Below are the code and all the weights of a small trained network. Each question names an input and a target symbol and asks about switching units off, where a switched-off unit gives its printed mean instead of its output.

import numpy as np


def w(rows, s, z=0):
    codes = np.array(rows[::2]) - 128.0
    scale = np.full(codes.shape[1], s)
    scale[-1] = z or s
    return codes * scale


def softmax(a):
    e = np.exp(a - a.max(-1, keepdims=True))
    return e / e.sum(-1, keepdims=True)


def log_softmax(a):
    a = a - a.max(-1, keepdims=True)
    return a - np.log(np.exp(a).sum(-1, keepdims=True))


def net(x, mask):
    ids = ['ΓΞζμπσψ'.index(c) for c in x.split()]
    T = len(ids)
    res = E[ids] + P[:T]
    u = 0
    for l in range(2):
        r = res
        for j in range(3):
            rows = slice(4 * j, 4 * j + 4)
            q, k, v = (r @ M[l][rows].T for M in (Q, K, V))
            z = softmax(np.where(np.tri(T) > 0, q @ k.T / 4**0.5, -1e9)) @ v
            o = O[l][rows]
            res = res + np.where(mask[u + j], z, o[:, -1]) @ o[:, :-1]
        u += 3
    return log_softmax(res[-1] @ U[:, :-1].T + U[:, -1])


Q, K, V, O = {}, {}, {}, {}
E = w([
[175,204,223,146,22,186,143,93],'Γ',
[109,107,53,89,96,101,208,161],'Ξ',
[37,24,173,50,209,133,137,30],'ζ',
[36,181,43,103,198,107,207,109],'μ',
[203,149,99,15,129,36,103,83],'π',
[229,93,103,126,92,254,149,23],'σ',
[129,86,145,238,174,45,240,145],'ψ',
],0.012)
P = w([
[141,155,103,192,169,94,158,39],'0',
[64,144,35,153,71,161,183,54],'1',
[101,145,51,101,60,155,151,105],'2',
[135,192,132,169,240,139,94,157],'3',
[126,164,153,117,161,103,72,255],'4',
[95,115,107,114,115,135,161,136],'5',
[101,136,156,56,79,88,178,226],'6',
],0.0079)
Q[0] = w([
[108,59,174,149,125,156,104,122],'L0H0',
[157,170,58,153,132,113,113,124],'L0H0',
[149,187,90,168,67,118,155,132],'L0H0',
[82,138,66,128,97,81,198,87],'L0H0',
[146,193,145,154,95,96,210,139],'L0H1',
[67,189,61,146,123,110,253,119],'L0H1',
[172,63,169,189,149,103,94,210],'L0H1',
[63,195,84,138,102,55,126,191],'L0H1',
[102,40,34,134,165,144,173,78],'L0H2',
[201,183,142,14,150,67,115,142],'L0H2',
[44,254,127,122,136,105,187,155],'L0H2',
[142,86,80,215,120,239,76,101],'L0H2',
],0.0081)
K[0] = w([
[149,168,128,126,132,147,182,102],'L0H0',
[80,58,150,104,144,104,99,135],'L0H0',
[112,66,187,130,113,138,105,106],'L0H0',
[168,79,170,177,163,158,87,173],'L0H0',
[70,124,120,144,170,72,101,228],'L0H1',
[96,249,143,176,133,102,135,197],'L0H1',
[104,81,71,85,92,117,192,97],'L0H1',
[52,203,166,86,86,119,174,211],'L0H1',
[96,98,43,101,217,143,144,155],'L0H2',
[182,116,118,1,82,76,92,94],'L0H2',
[77,210,154,98,85,85,190,175],'L0H2',
[151,120,84,226,156,145,191,67],'L0H2',
],0.0086)
V[0] = w([
[166,153,79,83,77,139,202,102],'L0H0',
[167,119,104,113,76,138,131,254],'L0H0',
[115,90,99,132,131,37,136,181],'L0H0',
[192,209,107,197,113,174,97,208],'L0H0',
[129,63,126,134,161,157,94,100],'L0H1',
[110,117,164,87,44,145,160,98],'L0H1',
[208,83,165,162,156,187,69,127],'L0H1',
[71,149,153,167,139,30,105,104],'L0H1',
[113,140,135,215,140,150,180,74],'L0H2',
[137,73,57,118,159,101,180,105],'L0H2',
[110,95,121,147,195,79,215,163],'L0H2',
[173,151,123,215,120,222,107,71],'L0H2',
],0.0075)
O[0] = w([
[44,150,45,227,111,95,153,200,212],'L0H0',
[85,119,146,160,1,68,224,16,2],'L0H0',
[127,156,59,54,67,146,184,50,95],'L0H0',
[133,179,183,176,75,21,97,53,46],'L0H0',
[149,214,117,113,32,114,174,127,101],'L0H1',
[149,57,39,131,96,155,135,41,110],'L0H1',
[182,164,155,57,89,175,192,161,8],'L0H1',
[152,125,148,235,180,92,138,116,158],'L0H1',
[95,98,220,175,142,169,229,157,193],'L0H2',
[89,76,101,108,180,52,197,149,204],'L0H2',
[72,84,80,198,126,101,170,227,190],'L0H2',
[170,128,232,102,92,143,210,121,110],'L0H2',
],0.0054,0.0068)
Q[1] = w([
[167,235,111,106,139,84,58,154],'L1H0',
[176,155,149,190,144,122,72,123],'L1H0',
[95,95,46,96,165,130,113,86],'L1H0',
[82,94,124,90,102,147,76,60],'L1H0',
[105,144,63,133,103,177,150,172],'L1H1',
[132,145,149,198,90,162,196,102],'L1H1',
[118,65,146,48,126,132,157,139],'L1H1',
[179,119,168,89,71,114,119,82],'L1H1',
[123,166,182,89,180,148,29,130],'L1H2',
[120,213,157,121,165,68,83,224],'L1H2',
[110,134,149,217,120,239,200,125],'L1H2',
[138,42,254,155,137,174,131,135],'L1H2',
],0.0079)
K[1] = w([
[137,89,33,146,82,77,69,22],'L1H0',
[114,126,132,142,43,114,177,48],'L1H0',
[157,124,130,1,140,198,77,132],'L1H0',
[194,213,146,80,107,150,42,162],'L1H0',
[71,71,50,41,189,101,204,217],'L1H1',
[99,168,92,208,132,189,214,141],'L1H1',
[149,100,155,26,80,168,174,116],'L1H1',
[153,167,95,118,50,200,112,138],'L1H1',
[94,104,82,79,39,170,138,109],'L1H2',
[115,54,107,173,51,142,114,179],'L1H2',
[76,138,163,160,177,182,228,104],'L1H2',
[59,124,107,103,127,152,187,50],'L1H2',
],0.0074)
V[1] = w([
[157,85,195,157,76,178,172,140],'L1H0',
[236,133,88,100,141,99,98,151],'L1H0',
[63,125,168,140,131,84,75,145],'L1H0',
[138,181,89,155,134,221,135,254],'L1H0',
[82,139,73,103,175,101,100,135],'L1H1',
[193,190,212,103,53,191,53,167],'L1H1',
[139,88,126,93,176,90,196,124],'L1H1',
[158,187,105,195,137,158,158,134],'L1H1',
[94,54,88,134,187,45,118,167],'L1H2',
[136,234,206,161,162,106,105,104],'L1H2',
[187,28,90,131,78,63,125,177],'L1H2',
[146,209,83,40,131,69,73,86],'L1H2',
],0.0067)
O[1] = w([
[87,92,191,136,176,113,10,105,92],'L1H0',
[188,185,93,217,169,161,113,86,108],'L1H0',
[91,78,87,98,139,165,199,126,133],'L1H0',
[122,170,164,169,70,16,113,119,175],'L1H0',
[148,129,188,127,76,105,64,119,187],'L1H1',
[42,147,159,150,202,104,218,143,3],'L1H1',
[192,131,127,125,62,215,45,181,168],'L1H1',
[135,162,69,217,111,97,117,149,145],'L1H1',
[84,140,92,130,201,136,193,134,204],'L1H2',
[204,194,159,137,111,194,129,220,103],'L1H2',
[110,109,175,137,147,170,189,2,120],'L1H2',
[154,38,65,218,149,177,140,147,85],'L1H2',
],0.0063,0.023)
U = w([
[160,125,134,152,154,61,69,69,1],'Γ',
[116,254,121,52,127,150,202,70,217],'Ξ',
[99,57,132,50,201,204,109,167,159],'ζ',
[119,113,95,116,111,75,149,35,90],'μ',
[189,154,82,184,164,181,135,69,161],'π',
[234,181,171,105,93,202,90,136,188],'σ',
[86,145,101,172,127,50,243,247,136],'ψ',
],0.0065,0.0042)

Each question gives the input, a string of symbols that net reads in full, and the target symbol t.
The units are the heads (4 rows each of Q, K, V and O). Each row of codes is followed by its name. A weight is (code - 128) times the scale printed after its matrix; where a second scale follows, it is the last column's (O and U).
mask holds one flag per head, layer by layer. A switched-off head (its flag False) gives its mean, the last column of its rows in O, instead of its output. The means were averaged over made-up inputs and are rounded, as every weight is.
A unit's drop is (log p(t) with every unit on - log p(t) with that unit switched off) / (log p(t) with every unit on - log p(t) with every unit switched off).
The circuit of an input: a set's keep is (log p(t) with only the set's units on - log p(t) with every unit switched off) / (log p(t) with every unit on - log p(t) with every unit switched off). Starting from all 6 units, units are removed one at a time, each time the one whose removal leaves the highest keep (on an exact tie, the one counted first), for as long as the keep stays at least 0.8.
circuit, biggest first: the units of the circuit, biggest drop first
most important unit: the unit with the biggest drop
heads that matter: for each layer, one digit per head in row order, 1 if its drop is at least 0.15 and else 0, layers parted by /
drop when u is switched off: that unit's drop, to one decimal
input ζ μ μ μ Γ ζ Ξ, target σ: circuit, biggest first => (L0H2; L1H2; L1H1)
input μ Γ π, target π: most important unit => L1H0
input ζ Γ ψ Γ ζ, target Γ: circuit, biggest first => (L1H0; L0H0)
input ψ μ Γ μ Γ π Ξ, target σ: heads that matter => 101 / 001
input Γ π Γ ψ Γ, target ψ: circuit, biggest first => (L1H1; L0H0)
input μ ζ σ μ Γ μ σ, target Ξ: circuit, biggest first => (L0H1; L0H2; L1H1)
input Ξ μ μ, target μ: circuit, biggest first => (L1H1; L1H2; L0H0; L0H1)
input μ ζ Γ σ π, target π: circuit, biggest first => (L0H2; L1H2; L1H0)
input ζ Γ Ξ ζ, target Γ: circuit, biggest first => (L0H0; L1H0; L0H2)
input π ζ ψ Γ ζ μ Ξ, target ζ: heads that matter => 000 / 010
input Γ π π μ π π ζ, target π: circuit, biggest first => (L0H2; L1H0)
input ζ ψ μ, target ζ: heads that matter => 100 / 010
input σ μ μ σ μ μ, target Γ: heads that matter => 011 / 110
input μ μ Γ Γ Γ, target ψ: circuit, biggest first => (L1H1; L0H2; L0H0)
input μ σ Γ σ σ, target ψ: circuit, biggest first => (L1H1; L0H2)
input σ σ μ μ, target Γ: most important unit => L1H1
input ψ μ μ, target Ξ: circuit, biggest first => (L1H2; L0H2)
input Γ μ Γ Γ Γ σ μ, target σ: heads that matter => 001 / 001
input ζ Γ σ ζ ψ μ σ, target Ξ: heads that matter => 011 / 010
input Γ σ Γ μ σ μ σ, target ψ: most important unit => L1H1
input Γ μ μ Ξ μ ζ Γ, target Ξ: heads that matter => 101 / 010
input Γ ζ μ, target σ: drop when L1H2 is switched off => 0.7
input Γ μ ψ μ ζ Γ Ξ, target ζ: drop when L0H2 is switched off => 0.2
input π ψ Ξ, target π: drop when L1H1 is switched off => 0.1
